Below is a small trained network, with its code and all its weights. Each question gives an input and a class and asks what happens when units are switched off, that is, made to give their printed mean instead of their output.

import numpy as np


def w(rows, s, z=0):
    codes = np.array(rows[::2]) - 128.0
    scale = np.full(codes.shape[1], s)
    scale[-1] = z or s
    return codes * scale


def norm(h):
    return h / np.sqrt((h * h).mean(-1, keepdims=True) + 1e-5)


def f(y):
    return np.maximum(y, 0)


def log_softmax(a):
    a = a - a.max(-1, keepdims=True)
    return a - np.log(np.exp(a).sum(-1, keepdims=True))


def net(x, mask):
    res = np.array(x, float).reshape(1, 6) / 4 @ E
    u = 0
    for l in range(3):
        y = f(norm(res) @ A[l][:, :-1].T + A[l][:, -1])
        res = res + np.where(mask[u : u + 4], y, B[l][:, -1]) @ B[l][:, :-1]
        u += 4
    return log_softmax(norm(res)[-1] @ U[:, :-1].T + U[:, -1])


A, B = {}, {}
E = w([
[142,130,122,121,130,140,123],'x0',
[86,73,172,218,234,243,130],'x1',
[10,104,55,99,56,203,76],'x2',
[134,132,118,127,130,133,125],'x3',
[139,132,130,131,124,134,110],'x4',
[158,3,115,103,191,73,61],'x5',
],0.0044)
A[0] = w([
[112,254,145,158,54,116,160,29],'0.n1',
[82,151,116,131,50,184,136,6],'0.n2',
[181,205,189,181,154,119,197,28],'0.n3',
[99,211,153,195,147,220,191,207],'0.n4',
],0.0097,0.0023)
B[0] = w([
[144,94,157,42,24,156,202,245],'0.n1',
[122,237,95,135,211,112,82,205],'0.n2',
[150,224,96,153,254,71,68,221],'0.n3',
[129,73,180,88,73,200,206,253],'0.n4',
],0.0088,0.0068)
A[1] = w([
[131,115,104,103,56,71,92,8],'1.n1',
[128,5,103,131,167,86,57,55],'1.n2',
[93,70,149,174,176,204,119,39],'1.n3',
[26,143,80,141,79,197,86,91],'1.n4',
],0.015,0.0015)
B[1] = w([
[100,80,66,167,82,97,107,209],'1.n1',
[161,205,198,39,106,201,245,254],'1.n2',
[61,34,67,170,81,114,40,212],'1.n3',
[224,191,173,120,254,44,133,218],'1.n4',
],0.0094,0.0099)
A[2] = w([
[188,189,121,158,255,30,122,170],'2.n1',
[126,80,8,187,13,2,111,16],'2.n2',
[190,186,126,115,141,95,173,253],'2.n3',
[94,18,123,175,170,171,88,54],'2.n4',
],0.012,0.00042)
B[2] = w([
[132,159,68,88,155,52,98,246],'2.n1',
[99,99,166,253,153,196,91,205],'2.n2',
[95,73,126,151,119,152,103,243],'2.n3',
[124,137,118,203,85,116,103,164],'2.n4',
],0.013,0.012)
U = w([
[156,134,193,35,55,191,219,237],'0',
[148,174,84,95,187,41,72,192],'1',
[96,90,137,254,78,164,70,1],'2',
],0.0083,0.00024)

Each question gives the input, the list of numbers given to net, and the class t.
The units are the neurons (one row each of A and B). Each row of codes is followed by its name. A weight is (code - 128) times the scale printed after its matrix; where a second scale follows, it is the last column's (A, B and U).
mask holds one flag per neuron, layer by layer. A switched-off neuron (its flag False) gives its mean, the last column of its row in B, instead of its output. The means were averaged over made-up inputs and are rounded, as every weight is.
A unit's drop is (log p(t) with every unit on - log p(t) with that unit switched off) / (log p(t) with every unit on - log p(t) with every unit switched off).
The circuit of an input: a set's keep is (log p(t) with only the set's units on - log p(t) with every unit switched off) / (log p(t) with every unit on - log p(t) with every unit switched off). Starting from all 12 units, units are removed one at a time, each time the one whose removal leaves the highest keep (on an exact tie, the one counted first), for as long as the keep stays at least 0.8.
circuit, biggest first: the units of the circuit, biggest drop first
k most important neurons: the k neurons with the biggest drops, biggest first
k most important neurons of layer l: the k neurons of layer l with the biggest drops, biggest first
drop of u: that unit's drop, to one decimal
input [0,-6,-1,4,7,-2], class 2: most important neuron -> (1.n2)
input [0,5,-8,5,6,-6], class 1: 2 most important neurons -> (0.n3; 1.n2)
input [-1,-2,6,-8,-8,-4], class 1: 2 most important neurons of layer 1 -> (1.n4; 1.n2)
input [7,-8,5,-7,5,-4], class 2: circuit, biggest first -> (1.n2; 2.n2)
input [-7,8,-8,-8,-3,-8], class 0: 3 most important neurons -> (0.n4; 1.n4; 2.n2)
input [-3,-6,-3,0,-7,-5], class 2: 4 most important neurons -> (1.n2; 0.n1; 1.n4; 0.n4)
input [-1,-5,-3,4,-2,3], class 2: 2 most important neurons -> (1.n1; 0.n3)
input [7,3,8,8,4,8], class 0: 3 most important neurons -> (1.n2; 0.n2; 2.n1)
input [-6,-7,-3,1,-1,6], class 2: 4 most important neurons -> (1.n1; 1.n4; 0.n3; 2.n2)
input [-4,-8,-3,-8,-3,8], class 0: 3 most important neurons -> (1.n2; 0.n1; 1.n3)
input [-8,-4,0,-2,1,-3], class 2: 3 most important neurons -> (1.n2; 0.n4; 2.n2)
input [-7,7,-8,-5,-7,-6], class 1: 2 most important neurons of layer 0 -> (0.n3; 0.n1)
input [4,-4,-3,6,4,4], class 0: 3 most important neurons of layer 0 -> (0.n1; 0.n3; 0.n2)
input [-1,-1,3,-4,6,-7], class 0: circuit, biggest first -> (0.n1)
input [-4,-8,1,-3,-2,8], class 0: 2 most important neurons -> (1.n2; 0.n1)
input [3,2,8,-6,-8,-5], class 1: 3 most important neurons -> (0.n2; 1.n4; 1.n2)
input [0,5,7,-4,-3,-4], class 1: 2 most important neurons -> (1.n4; 0.n2)
input [-4,-8,-3,-2,-5,7], class 2: 2 most important neurons of layer 1 -> (1.n1; 1.n4)
input [5,-7,-4,5,-1,-3], class 2: 2 most important neurons of layer 1 -> (1.n2; 1.n4)
input [5,6,-5,8,-2,6], class 0: 2 most important neurons of layer 1 -> (1.n2; 1.n1)
input [-3,2,4,6,-5,7], class 0: circuit, biggest first -> (1.n2)
input [-5,-2,8,-2,-5,-5], class 1: 2 most important neurons of layer 1 -> (1.n4; 1.n2)
input [8,-3,-3,5,-2,6], class 0: drop of 1.n2 -> 0.7
input [4,-3,2,-5,-6,2], class 2: drop of 0.n3 -> 0.8
